Rows, each with its class
[-2.10  2.21  3.22 -3.69  1.65  2.49  1.16 -1.75  0.62 -1.21  0.70 -0.04
 -0.37 -2.68  2.57  2.08  0.76 -0.13 -1.06  1.10 -0.44 -0.51 -4.80  1.14
  1.36 -1.19  3.48 -1.13 -0.65 -0.02  3.27 -5.60 -1.04  1.33  0.40 -0.52
  0.99  2.68  2.52 -0.84 -3.99 -1.34]
Z357
[-2.64  3.10  1.67 -1.26  1.17  1.19  1.33 -1.35  0.44 -1.22  1.55 -0.50
  0.16 -0.55  1.50 -0.53  0.27  0.11 -1.71 -1.10 -0.67 -0.28 -3.40  2.58
  0.39 -0.84  0.66  0.12 -0.75 -0.56  2.69 -0.50 -0.60  1.00  1.10  0.26
 -0.11  1.25  1.40 -2.11 -2.16  0.35]
Z357
[-1.56 -0.32 -0.59 -1.47  1.10 -0.73  1.11  0.40 -1.22  0.22  1.06 -1.27
 -1.24 -0.01  1.17 -0.98  2.00 -0.89  1.27 -0.03  0.99  1.26 -1.53 -1.47
  0.31 -0.41 -1.94 -0.45 -1.59 -0.02  2.77 -1.86 -0.47 -0.87  2.78 -0.04
 -2.58  2.19 -0.51  0.45 -0.94  0.55]
Z357
[ 0.25  1.56  1.15 -1.81  2.04  0.74  2.06  0.21  0.44 -3.59  0.74 -2.80
 -1.02  0.48  0.19 -2.50  1.38  0.34  1.92 -0.26 -0.03 -0.54 -0.82  0.53
  0.55  1.94 -0.74  1.99 -0.54 -1.05  4.42 -4.11 -0.12 -0.03  1.86 -0.49
  0.60  1.11  0.50 -0.79 -3.31  0.61]
Z357
[-7.15  0.47 -0.85 -0.64  1.10 -0.03  2.67 -0.92 -1.31  0.38  1.91  0.24
 -0.59 -0.27  1.99  0.21  1.41  0.77  1.30 -1.76 -0.44  1.07 -3.49  0.69
  0.23 -2.52  1.16 -0.57 -2.73  0.30  3.85 -2.70 -1.98 -0.65  3.48 -0.64
 -2.29  1.20  2.71 -0.58  0.01  1.31]
Z357
[-3.37  0.63  1.82  0.72  2.54 -1.08 -0.22 -4.14  0.26 -2.25  0.92  0.39
 -0.19  1.27  0.38 -0.15 -2.14 -0.62  2.62 -0.61  0.41 -0.02 -0.86  0.15
 -0.46  1.28 -1.34  0.87 -0.02  1.23  1.37 -3.92 -0.82  0.44  0.05  0.41
 -2.23  0.16  3.49  1.60 -1.35  0.66]
Z357
[ 0.13  2.87  0.09 -0.72  1.21 -0.66  0.82 -1.17 -0.29 -1.57  0.39  0.25
  0.11  0.61  1.39 -1.15  1.26  0.08 -0.65 -1.79  0.10  1.60 -0.69 -0.97
 -0.38  0.88 -4.77  0.63 -2.41 -0.12  2.84  1.66 -1.04 -0.25  1.28  0.29
 -3.44  2.57  0.13 -1.38 -4.02 -0.77]
Z357
[-0.27  1.68  2.06  0.85 -0.08  0.20  0.11 -0.42  0.71 -0.04  0.71 -0.35
  1.23 -1.13  0.27 -0.35  0.67  0.34 -2.29  0.33 -0.22  0.34 -0.87 -0.95
 -0.02  0.21 -1.97 -1.31 -1.53  0.98  1.61 -0.87 -0.13  0.08  0.97  0.37
 -0.59  1.26  0.35 -0.24 -0.99 -0.99]
Z357
[-2.15  1.52  1.88 -0.17  1.42  1.20  2.62 -1.01  0.02 -1.20  0.23  0.84
 -0.11 -0.77  0.87 -2.51  0.17 -0.19  0.02 -1.03 -0.90 -0.46 -1.23  0.44
  0.75  0.93 -1.41  0.50 -0.83  0.44  1.31 -0.97  4.83  0.23  2.44  0.29
  0.46  0.44  1.88 -0.66 -1.92  1.22]
Z357
[-3.42  1.61  0.98  0.57  1.02  0.47  1.41 -1.87 -0.07 -1.24 -3.31  0.50
 -0.34 -0.60  0.73  0.57  0.06  0.51  1.31  0.43  0.28  0.40 -2.76  0.54
  0.62  0.35 -1.50  0.18 -0.69  0.03  2.49 -2.93 -0.50  0.53  1.24  0.56
 -0.99  2.01  4.69 -1.20 -2.77 -0.83]
Z357
[ 1.10  3.14  1.67 -0.94  0.88  1.30  1.48 -2.16 -0.24 -2.59  1.21 -0.54
 -0.78  1.11  1.06  1.04 -0.58  0.37  0.32 -1.03  0.08 -0.16 -0.14  1.51
 -0.11  2.61 -2.36  0.66  0.86 -0.16  0.26 -2.35 -0.05  0.72  0.19 -0.15
  0.86  3.30 -0.42 -1.15 -3.68  0.08]
Z357
[-3.15  0.34  2.04  2.10  0.33  0.99  0.60 -1.74 -0.56 -3.58  0.76  0.61
  2.02  0.34 -0.46 -2.18 -0.31 -0.01 -0.23 -1.78  0.49  0.23 -0.74  1.22
 -1.21  1.52 -3.39  1.70 -0.72 -0.53 -0.07 -0.17  0.93 -1.21  1.04  0.78
 -3.49 -0.63  0.49  0.59  1.69  0.43]
Z357
[-0.15  3.40  2.75 -2.82  1.09  1.55  2.08 -0.82 -0.50 -2.22  1.16  0.66
  0.64 -1.09  0.31 -1.01  0.24  0.07 -2.16  0.54  0.82 -0.08  0.43  0.06
  0.21  1.32 -2.28 -0.23 -0.28 -0.74  1.54 -1.03 -0.75  0.65  2.72  0.94
  0.46  1.75  1.07 -0.90 -2.71 -0.89]
Z357
[ 2.02 -0.51  2.85 -3.04  0.38 -0.55  0.13 -0.82  1.64 -0.80  0.80  1.09
  0.35 -0.77 -1.30 -0.30  0.00 -0.51 -1.57  0.88 -1.11 -1.15  0.03 -1.55
  0.39  2.67  0.35  1.35 -0.15  0.07 -0.64 -2.08  0.01  0.25 -1.77 -2.12
  0.13 -1.00  1.69  0.23 -1.83 -2.66]
z655
[-4.10  0.64  1.20  1.21  0.76  0.13  0.05 -0.52  0.26 -1.64 -0.39  0.21
  0.83 -0.24  0.73 -0.14 -0.75  1.05  1.10 -0.33  0.33 -0.05 -0.98  2.14
  0.02 -0.92  1.30 -0.36  1.32 -1.25  0.71 -3.08  1.29  0.53 -0.75 -0.68
  0.68 -1.05 -1.27 -1.06 -0.98 -0.09]
Z357
[-0.91  0.63  0.96 -2.14  0.05 -0.45  0.73 -1.48 -0.01 -0.14  1.19  0.14
 -0.31 -0.96  0.77 -0.44  0.38  0.06  0.87 -0.63 -0.26  0.87 -2.04 -0.65
 -0.03  1.73 -3.11  1.60 -1.97  0.79  2.02 -4.22 -0.42  0.52  0.87 -0.02
 -0.60  0.47  2.37  0.63 -0.25 -0.09]
Z357
[-0.13  1.20  1.05 -2.01  0.33 -1.57  1.08 -0.75  1.14 -0.39  1.08 -0.39
 -0.34 -0.73  2.62 -0.17  0.40 -0.06  0.18 -0.28 -0.43 -0.10 -1.38 -0.39
  0.68  0.76 -2.33  1.56 -0.76  0.34  1.63 -2.26 -0.75  0.32  0.34 -0.88
 -1.72  1.56  0.37 -0.61 -1.40 -1.00]
Z357
